Below are the code and all the weights of a small trained network. Each question names an input and a target symbol and asks about switching units off, where a switched-off unit gives its printed mean instead of its output.

import numpy as np


def w(rows, s, z=0):
    codes = np.array(rows[::2]) - 128.0
    scale = np.full(codes.shape[1], s)
    scale[-1] = z or s
    return codes * scale


def f(y):
    return np.maximum(y, 0)


def softmax(a):
    e = np.exp(a - a.max(-1, keepdims=True))
    return e / e.sum(-1, keepdims=True)


def log_softmax(a):
    a = a - a.max(-1, keepdims=True)
    return a - np.log(np.exp(a).sum(-1, keepdims=True))


def net(x, mask):
    ids = ['αβθσψω'.index(c) for c in x.split()]
    T = len(ids)
    res = E[ids] + P[:T]
    r = res
    for j in range(3):
        rows = slice(2 * j, 2 * j + 2)
        q, k, v = (r @ M[0][rows].T for M in (Q, K, V))
        z = softmax(np.where(np.tri(T) > 0, q @ k.T / 2**0.5, -1e9)) @ v
        o = O[0][rows]
        res = res + np.where(mask[j], z, o[:, -1]) @ o[:, :-1]
    y = f(res @ A[0][:, :-1].T + A[0][:, -1])
    res = res + np.where(mask[3:7], y, B[0][:, -1]) @ B[0][:, :-1]
    return log_softmax(res[-1] @ U[:, :-1].T + U[:, -1])


Q, K, V, O, A, B = {}, {}, {}, {}, {}, {}
E = w([
[99,30,96,110],'α',
[102,79,129,169],'β',
[188,145,77,192],'θ',
[44,79,143,185],'σ',
[129,189,120,253],'ψ',
[92,195,40,204],'ω',
],0.015)
P = w([
[230,110,202,102],'0',
[136,126,88,215],'1',
[133,92,108,184],'2',
[145,102,93,72],'3',
[139,101,107,109],'4',
[145,83,132,126],'5',
[135,47,149,109],'6',
[146,55,141,122],'7',
[146,34,167,140],'8',
[121,90,121,156],'9',
[149,2,168,134],'10',
],0.008)
Q[0] = w([
[115,187,146,92],'h0',
[194,101,159,125],'h0',
[138,116,164,149],'h1',
[107,83,93,199],'h1',
[149,101,170,161],'h2',
[96,166,254,83],'h2',
],0.017)
K[0] = w([
[157,86,9,141],'h0',
[163,123,148,122],'h0',
[150,124,127,106],'h1',
[161,143,199,113],'h1',
[161,161,180,159],'h2',
[78,151,77,104],'h2',
],0.015)
V[0] = w([
[130,116,235,135],'h0',
[150,128,152,129],'h0',
[8,173,153,170],'h1',
[169,209,131,125],'h1',
[116,104,76,132],'h2',
[83,85,192,115],'h2',
],0.017)
O[0] = w([
[94,204,87,180,2],'h0',
[76,131,52,102,95],'h0',
[58,137,222,190,86],'h1',
[152,2,99,239,108],'h1',
[237,156,188,8,182],'h2',
[45,94,143,95,50],'h2',
],0.01,0.0077)
A[0] = w([
[77,200,43,159,254],'n0',
[1,197,211,144,74],'n1',
[220,115,136,113,156],'n2',
[86,38,137,99,106],'n3',
],0.0069,0.0049)
B[0] = w([
[35,64,130,14,162],'n0',
[117,111,1,187,142],'n1',
[101,237,180,194,254],'n2',
[99,138,250,131,148],'n3',
],0.0095,0.0094)
U = w([
[181,255,75,146,176],'α',
[155,131,115,121,216],'β',
[211,166,55,192,89],'θ',
[62,252,112,205,5],'σ',
[121,110,97,210,64],'ψ',
[104,241,190,239,254],'ω',
],0.0061,0.0051)

Each question gives the input, a string of symbols that net reads in full, and the target symbol t.
The units are the heads (2 rows each of Q, K, V and O) and the neurons (one row each of A and B). Each row of codes is followed by its name. A weight is (code - 128) times the scale printed after its matrix; where a second scale follows, it is the last column's (O, A, B and U).
mask holds one flag per unit, heads first, then neurons. A switched-off unit (its flag False) gives its mean, the last column of its rows in O or B, instead of its output. The means were averaged over made-up inputs and are rounded, as every weight is.
A unit's drop is (log p(t) with every unit on - log p(t) with that unit switched off) / (log p(t) with every unit on - log p(t) with every unit switched off).
most important unit: the unit with the biggest drop
top k neurons: the k neurons with the biggest drops, biggest first
which heads matter: for each layer, one digit per head in row order, 1 if its drop is at least 0.15 and else 0, layers parted by /
drop of u: that unit's drop, to one decimal
input ω ω θ ω ω ω ω ω θ ω α, target ω: which heads matter : 000
input ψ σ ω ω β, target ψ: most important unit : n2
input θ ω α, target θ: which heads matter : 011
input σ ω α, target σ: which heads matter : 111
input σ β ψ, target σ: top 2 neurons : n1; n0
input α β α α α ω α, target α: which heads matter : 110
input θ ω θ, target θ: which heads matter : 010
input α ω θ α ω ω α α θ, target α: which heads matter : 010
input β α α ω ω, target β: which heads matter : 001
input α ω ψ, target α: which heads matter : 010
input ψ α β, target ψ: which heads matter : 111
input ω ω α ω ψ α, target ω: top 2 neurons : n3; n0
input σ α ψ, target σ: top 2 neurons : n1; n0
input σ ψ α, target σ: most important unit : h0
input ψ ω α, target ψ: top 2 neurons : n2; n0
input θ ω θ ψ, target θ: drop of h1 : 0.8
input ψ ω ω ω σ ω, target ψ: drop of h0 : -0.1
input θ ψ α, target θ: drop of h1 : 0.7
input α θ α, target α: drop of h2 : 0.0
input θ σ θ θ ω ψ, target θ: top neuron : n3
